Here is a tiny trained network, its code and every weight. The questions are about switching its units off for an input and a class, where a switched-off unit gives its printed mean instead of its output.

import numpy as np


def w(rows, s, z=0):
    codes = np.array(rows[::2]) - 128.0
    scale = np.full(codes.shape[1], s)
    scale[-1] = z or s
    return codes * scale


def f(y):
    return y / 2 * (1 + np.tanh(0.7978845608 * (y + 0.044715 * y**3)))


def log_softmax(a):
    a = a - a.max(-1, keepdims=True)
    return a - np.log(np.exp(a).sum(-1, keepdims=True))


def net(x, mask):
    res = np.array(x, float).reshape(1, 8) / 4 @ E
    y = f(res @ A[0][:, :-1].T + A[0][:, -1])
    res = res + np.where(mask, y, B[0][:, -1]) @ B[0][:, :-1]
    return log_softmax(res[-1] @ U[:, :-1].T + U[:, -1])


A, B = {}, {}
E = w([
[140,129,81,166,169,176,62,170,102,226,162,190],'x0',
[119,178,149,90,117,123,188,76,123,232,179,106],'x1',
[136,174,158,228,71,137,144,126,98,154,77,125],'x2',
[83,139,115,97,134,172,140,147,219,183,25,148],'x3',
[108,139,213,133,218,104,110,2,99,130,40,212],'x4',
[224,17,122,97,68,55,88,71,111,194,73,94],'x5',
[54,134,69,136,151,94,104,144,66,129,82,19],'x6',
[120,64,69,171,132,217,146,57,128,120,148,99],'x7',
],0.0076)
A[0] = w([
[131,140,137,118,98,99,138,206,137,146,147,95,92],'neuron 1',
[136,117,92,127,76,184,161,160,136,135,165,91,28],'neuron 2',
[148,150,175,123,100,121,140,139,161,115,153,190,121],'neuron 3',
[130,128,86,111,112,124,149,172,122,130,133,96,52],'neuron 4',
[125,54,74,181,133,244,143,26,148,136,157,100,29],'neuron 5',
[134,134,121,152,72,145,121,149,139,127,138,111,60],'neuron 6',
[131,109,91,173,184,180,62,160,90,214,152,163,93],'neuron 7',
[123,87,98,42,222,107,93,130,166,108,173,119,190],'neuron 8',
[126,116,136,129,97,125,169,113,158,42,80,103,67],'neuron 9',
[98,151,142,87,134,109,114,182,177,165,75,135,72],'neuron 10',
[107,104,134,79,190,108,124,107,129,116,142,144,87],'neuron 11',
[133,170,154,106,155,75,77,192,102,172,138,151,136],'neuron 12',
[157,80,123,161,132,145,73,180,142,27,72,151,86],'neuron 13',
[189,56,101,116,108,114,109,101,135,161,94,110,4],'neuron 14',
[101,129,147,119,166,94,131,109,90,121,103,168,59],'neuron 15',
[81,164,122,143,155,178,126,123,143,78,157,133,54],'neuron 16',
[182,112,146,146,81,168,154,81,193,112,179,207,44],'neuron 17',
[114,128,163,140,162,128,132,95,116,146,91,147,44],'neuron 18',
[139,146,124,121,179,135,108,82,129,118,101,142,51],'neuron 19',
[125,115,112,160,159,147,93,159,125,60,104,146,67],'neuron 20',
[171,111,149,165,134,99,124,108,22,73,229,135,94],'neuron 21',
[90,157,136,163,134,163,162,130,168,97,153,143,43],'neuron 22',
[104,85,93,141,131,191,161,110,216,158,69,124,93],'neuron 23',
[122,115,118,115,114,168,140,150,199,143,74,135,27],'neuron 24',
[35,150,85,134,177,98,107,121,47,147,90,33,116],'neuron 25',
[114,137,161,107,111,101,152,103,158,78,129,87,223],'neuron 26',
[98,176,118,133,182,128,152,168,122,85,142,145,5],'neuron 27',
[94,189,148,141,145,134,164,139,127,137,166,128,154],'neuron 28',
[108,154,174,92,83,109,175,76,155,113,148,71,124],'neuron 29',
[140,180,156,244,54,136,137,124,87,141,69,128,220],'neuron 30',
[132,122,105,125,86,126,117,156,161,130,164,108,81],'neuron 31',
[160,83,119,125,88,91,104,97,136,153,103,121,53],'neuron 32',
[103,185,141,87,132,136,191,65,123,224,187,80,57],'neuron 33',
[120,152,149,165,175,126,120,45,75,125,96,139,60],'neuron 34',
[161,138,159,91,130,59,117,163,117,142,100,126,102],'neuron 35',
[122,130,137,120,186,135,130,80,92,130,107,142,33],'neuron 36',
],0.011,0.0034)
B[0] = w([
[137,99,128,149,127,128,87,114,163,87,121,147,199],'neuron 1',
[121,107,136,176,116,132,91,144,178,102,110,141,209],'neuron 2',
[157,110,153,106,198,127,114,156,129,112,116,128,199],'neuron 3',
[138,140,153,158,118,124,118,155,163,116,127,133,178],'neuron 4',
[199,78,98,21,116,56,105,114,150,68,152,178,245],'neuron 5',
[110,123,150,140,125,133,126,133,167,132,127,136,161],'neuron 6',
[134,184,130,188,134,150,210,68,99,117,109,190,251],'neuron 7',
[89,110,121,79,89,195,221,164,168,165,113,104,252],'neuron 8',
[144,167,113,161,137,138,160,97,107,130,129,195,194],'neuron 9',
[125,181,114,91,130,91,96,96,127,111,147,101,196],'neuron 10',
[116,115,108,128,106,162,137,154,152,127,128,118,178],'neuron 11',
[170,113,104,95,124,100,145,89,129,88,130,175,216],'neuron 12',
[99,85,56,161,172,90,102,141,110,205,125,148,241],'neuron 13',
[129,125,182,160,72,162,130,122,59,126,150,97,218],'neuron 14',
[137,112,125,156,116,123,106,137,168,90,139,124,188],'neuron 15',
[148,109,171,136,71,137,126,103,79,133,132,105,198],'neuron 16',
[140,138,188,152,237,156,134,203,115,139,95,105,225],'neuron 17',
[115,137,119,169,107,142,111,124,159,112,131,118,181],'neuron 18',
[121,137,129,164,106,118,115,158,160,126,138,120,172],'neuron 19',
[112,96,95,140,128,90,103,145,96,163,139,117,191],'neuron 20',
[77,249,113,92,127,100,97,86,150,138,109,72,254],'neuron 21',
[132,125,166,142,94,138,139,114,86,125,139,116,183],'neuron 22',
[114,200,121,93,132,97,100,103,126,122,139,91,209],'neuron 23',
[91,199,132,151,130,115,120,108,134,131,121,85,178],'neuron 24',
[169,147,207,116,246,150,129,182,124,134,114,129,253],'neuron 25',
[155,139,120,133,115,141,177,97,133,118,123,171,204],'neuron 26',
[152,99,168,115,74,136,110,99,85,121,148,105,190],'neuron 27',
[152,92,131,112,91,108,104,111,98,134,144,109,197],'neuron 28',
[136,154,101,158,148,134,147,94,110,134,127,181,195],'neuron 29',
[90,90,101,38,94,191,206,162,170,153,135,94,253],'neuron 30',
[120,114,136,179,131,149,114,120,168,109,118,132,186],'neuron 31',
[119,109,183,146,102,142,117,116,59,127,155,111,202],'neuron 32',
[65,77,46,170,143,88,92,165,82,197,114,122,224],'neuron 33',
[127,112,127,170,102,128,98,149,179,108,133,144,221],'neuron 34',
[164,95,122,91,109,105,93,118,113,97,158,128,204],'neuron 35',
[131,119,142,170,113,130,98,135,150,107,115,121,179],'neuron 36',
],0.02,0.0093)
U = w([
[125,120,163,210,110,128,83,149,225,71,110,122,79],'0',
[150,109,216,142,86,128,119,102,32,137,146,72,56],'1',
[173,150,207,113,254,127,137,183,117,134,96,106,152],'2',
[86,250,135,89,146,65,101,83,147,123,113,55,108],'3',
[92,88,79,165,168,65,118,143,84,204,112,136,165],'4',
[156,178,122,171,152,132,215,69,112,119,105,209,101],'5',
[191,110,129,51,141,54,125,117,147,71,136,148,254],'6',
[92,112,130,72,109,185,206,158,180,148,114,88,126],'7',
],0.0095,0.0053)

Each question gives the input, the list of numbers given to net, and the class t.
The units are the neurons (one row each of A and B). Each row of codes is followed by its name. A weight is (code - 128) times the scale printed after its matrix; where a second scale follows, it is the last column's (A, B and U).
mask holds one flag per neuron, in row order. A switched-off neuron (its flag False) gives its mean, the last column of its row in B, instead of its output. The means were averaged over made-up inputs and are rounded, as every weight is.
A unit's drop is (log p(t) with every unit on - log p(t) with that unit switched off) / (log p(t) with every unit on - log p(t) with every unit switched off).
The circuit of an input: a set's keep is (log p(t) with only the set's units on - log p(t) with every unit switched off) / (log p(t) with every unit on - log p(t) with every unit switched off). Starting from the 12 units with the biggest drops (on a tie, the unit counted first), units are removed one at a time, each time the one whose removal leaves the highest keep (on an exact tie, the one counted first), for as long as the keep stays at least 0.8.
units of the circuit, in order: the units of the circuit, biggest drop first
most important unit: the unit with the biggest drop
k most important neurons: the k neurons with the biggest drops, biggest first
drop when u is switched off: that unit's drop, to one decimal
input [-7,-2,-6,-7,-2,-7,-5,2], class 1: 4 most important neurons -> [neuron 16; neuron 27; neuron 7; neuron 22]
input [4,-6,0,4,5,-5,-6,0], class 2: units of the circuit, in order -> [neuron 17]
input [-7,-3,-3,7,0,5,-7,-7], class 2: 4 most important neurons -> [neuron 3; neuron 21; neuron 17; neuron 7]
input [3,6,-4,-7,4,1,3,3], class 3: 2 most important neurons -> [neuron 21; neuron 13]
input [6,3,-7,-4,7,-7,6,7], class 0: 2 most important neurons -> [neuron 34; neuron 36]
input [4,-8,8,4,1,-2,8,6], class 2: 3 most important neurons -> [neuron 25; neuron 33; neuron 8]
input [2,-5,-5,-4,3,-4,0,-5], class 4: 4 most important neurons -> [neuron 30; neuron 13; neuron 5; neuron 20]
input [5,1,4,-1,8,-5,5,8], class 0: 3 most important neurons -> [neuron 34; neuron 36; neuron 18]
input [-5,1,8,-2,2,5,8,7], class 2: 2 most important neurons -> [neuron 25; neuron 8]
input [0,-5,4,3,6,-1,-2,2], class 0: 3 most important neurons -> [neuron 34; neuron 33; neuron 8]
input [-7,8,1,-8,1,6,6,6], class 3: 4 most important neurons -> [neuron 21; neuron 13; neuron 7; neuron 20]
input [3,1,5,6,-2,-6,-3,4], class 1: 4 most important neurons -> [neuron 21; neuron 22; neuron 16; neuron 28]
input [3,-3,7,-7,-1,-6,-3,6], class 3: 2 most important neurons -> [neuron 21; neuron 8]
input [-7,5,-8,0,6,6,-5,1], class 7: 2 most important neurons -> [neuron 8; neuron 7]
input [-8,6,-8,2,1,8,4,2], class 1: 4 most important neurons -> [neuron 14; neuron 32; neuron 7; neuron 30]
input [-3,-5,1,-3,-4,-7,-1,3], class 1: most important unit -> neuron 16
input [0,8,-8,0,3,-8,-6,6], class 1: drop when neuron 27 is switched off -> 0.3
input [-5,-5,4,-5,-2,-4,5,-7], class 6: drop when neuron 1 is switched off -> 0.2
input [-6,-2,-4,3,6,4,5,-1], class 0: drop when neuron 19 is switched off -> 0.2
input [5,-8,2,-8,-6,4,-8,-7], class 2: drop when neuron 18 is switched off -> 0.1
input [6,6,4,7,-3,1,4,-2], class 3: most important unit -> neuron 10
